Below are the code and all the weights of a small trained network. Each question names an input and a class and asks about switching units off, where a switched-off unit gives its printed mean instead of its output.

import numpy as np


def w(rows, s, z=0):
    codes = np.array(rows[::2]) - 128.0
    scale = np.full(codes.shape[1], s)
    scale[-1] = z or s
    return codes * scale


def f(y):
    return y / 2 * (1 + np.tanh(0.7978845608 * (y + 0.044715 * y**3)))


def log_softmax(a):
    a = a - a.max(-1, keepdims=True)
    return a - np.log(np.exp(a).sum(-1, keepdims=True))


def net(x, mask):
    res = np.array(x, float).reshape(1, 6) / 4 @ E
    y = f(res @ A[0][:, :-1].T + A[0][:, -1])
    res = res + np.where(mask, y, B[0][:, -1]) @ B[0][:, :-1]
    return log_softmax(res[-1] @ U[:, :-1].T + U[:, -1])


A, B = {}, {}
E = w([
[118,9,106,98,159,80],'x0',
[22,69,86,146,57,195],'x1',
[160,125,150,6,76,209],'x2',
[89,141,127,253,41,125],'x3',
[14,246,158,118,177,85],'x4',
[153,133,5,52,97,44],'x5',
],0.007)
A[0] = w([
[203,231,29,30,158,84,84],'neuron 1',
[98,82,95,105,116,87,143],'neuron 2',
[212,61,210,85,209,106,135],'neuron 3',
[134,158,144,103,233,140,190],'neuron 4',
[152,148,115,210,52,169,187],'neuron 5',
[36,156,144,108,138,88,251],'neuron 6',
[90,166,212,104,55,225,122],'neuron 7',
[136,178,213,134,199,148,44],'neuron 8',
[143,180,193,129,143,150,238],'neuron 9',
[166,5,84,37,150,173,158],'neuron 10',
],0.014,0.0034)
B[0] = w([
[127,200,171,78,22,80,234],'neuron 1',
[119,102,88,124,144,93,173],'neuron 2',
[249,177,84,146,151,171,203],'neuron 3',
[159,159,159,148,172,95,185],'neuron 4',
[141,106,149,205,59,132,215],'neuron 5',
[63,169,79,106,163,113,210],'neuron 6',
[89,120,93,102,124,225,225],'neuron 7',
[80,111,204,157,187,131,185],'neuron 8',
[119,145,195,118,154,141,188],'neuron 9',
[145,1,155,56,146,90,246],'neuron 10',
],0.026,0.014)
U = w([
[123,181,149,85,78,109,255],'0',
[199,150,133,138,164,152,121],'1',
[85,126,135,121,102,246,112],'2',
[100,163,171,149,195,128,24],'3',
[150,54,100,95,130,102,149],'4',
[70,148,48,147,157,74,54],'5',
[119,106,102,231,83,118,162],'6',
],0.011,0.0029)

Each question gives the input, the list of numbers given to net, and the class t.
The units are the neurons (one row each of A and B). Each row of codes is followed by its name. A weight is (code - 128) times the scale printed after its matrix; where a second scale follows, it is the last column's (A, B and U).
mask holds one flag per neuron, in row order. A switched-off neuron (its flag False) gives its mean, the last column of its row in B, instead of its output. The means were averaged over made-up inputs and are rounded, as every weight is.
A unit's drop is (log p(t) with every unit on - log p(t) with that unit switched off) / (log p(t) with every unit on - log p(t) with every unit switched off).
The circuit of an input: a set's keep is (log p(t) with only the set's units on - log p(t) with every unit switched off) / (log p(t) with every unit on - log p(t) with every unit switched off). Starting from all 10 units, units are removed one at a time, each time the one whose removal leaves the highest keep (on an exact tie, the one counted first), for as long as the keep stays at least 0.8.
units of the circuit, in order: the units of the circuit, biggest drop first
k most important neurons: the k neurons with the biggest drops, biggest first
drop when u is switched off: that unit's drop, to one decimal
input [7,-5,5,-2,-1,-7], class 1: units of the circuit, in order -> neuron 3
input [3,8,-6,2,-1,3], class 5: units of the circuit, in order -> neuron 10; neuron 2
input [-8,-3,6,-8,0,-7], class 3: 2 most important neurons -> neuron 8; neuron 4
input [5,4,0,-2,5,-6], class 3: units of the circuit, in order -> neuron 5; neuron 8
input [-7,-7,1,7,4,-8], class 2: 2 most important neurons -> neuron 7; neuron 5
input [8,-4,-4,2,0,-2], class 1: 2 most important neurons -> neuron 3; neuron 10
input [1,1,-6,-8,6,0], class 3: 2 most important neurons -> neuron 4; neuron 8
input [0,8,-6,-4,0,4], class 5: 2 most important neurons -> neuron 10; neuron 6
input [0,-3,5,-7,-1,0], class 1: 2 most important neurons -> neuron 3; neuron 4
input [3,7,-4,-6,7,8], class 5: 3 most important neurons -> neuron 6; neuron 2; neuron 9
input [8,-4,-1,-2,6,0], class 1: 2 most important neurons -> neuron 3; neuron 4
input [-5,3,-5,8,6,-1], class 6: 2 most important neurons -> neuron 5; neuron 10
input [-3,5,-5,-8,-1,1], class 4: drop when neuron 1 is switched off -> 0.4
input [-4,-2,8,-8,-5,-1], class 4: drop when neuron 9 is switched off -> -0.1
input [-3,1,-1,-7,-3,-2], class 1: most important neuron -> neuron 3
input [1,-2,-6,-8,-4,-7], class 1: drop when neuron 3 is switched off -> 2.8
input [-3,3,-1,2,7,-4], class 2: drop when neuron 7 is switched off -> 3.4
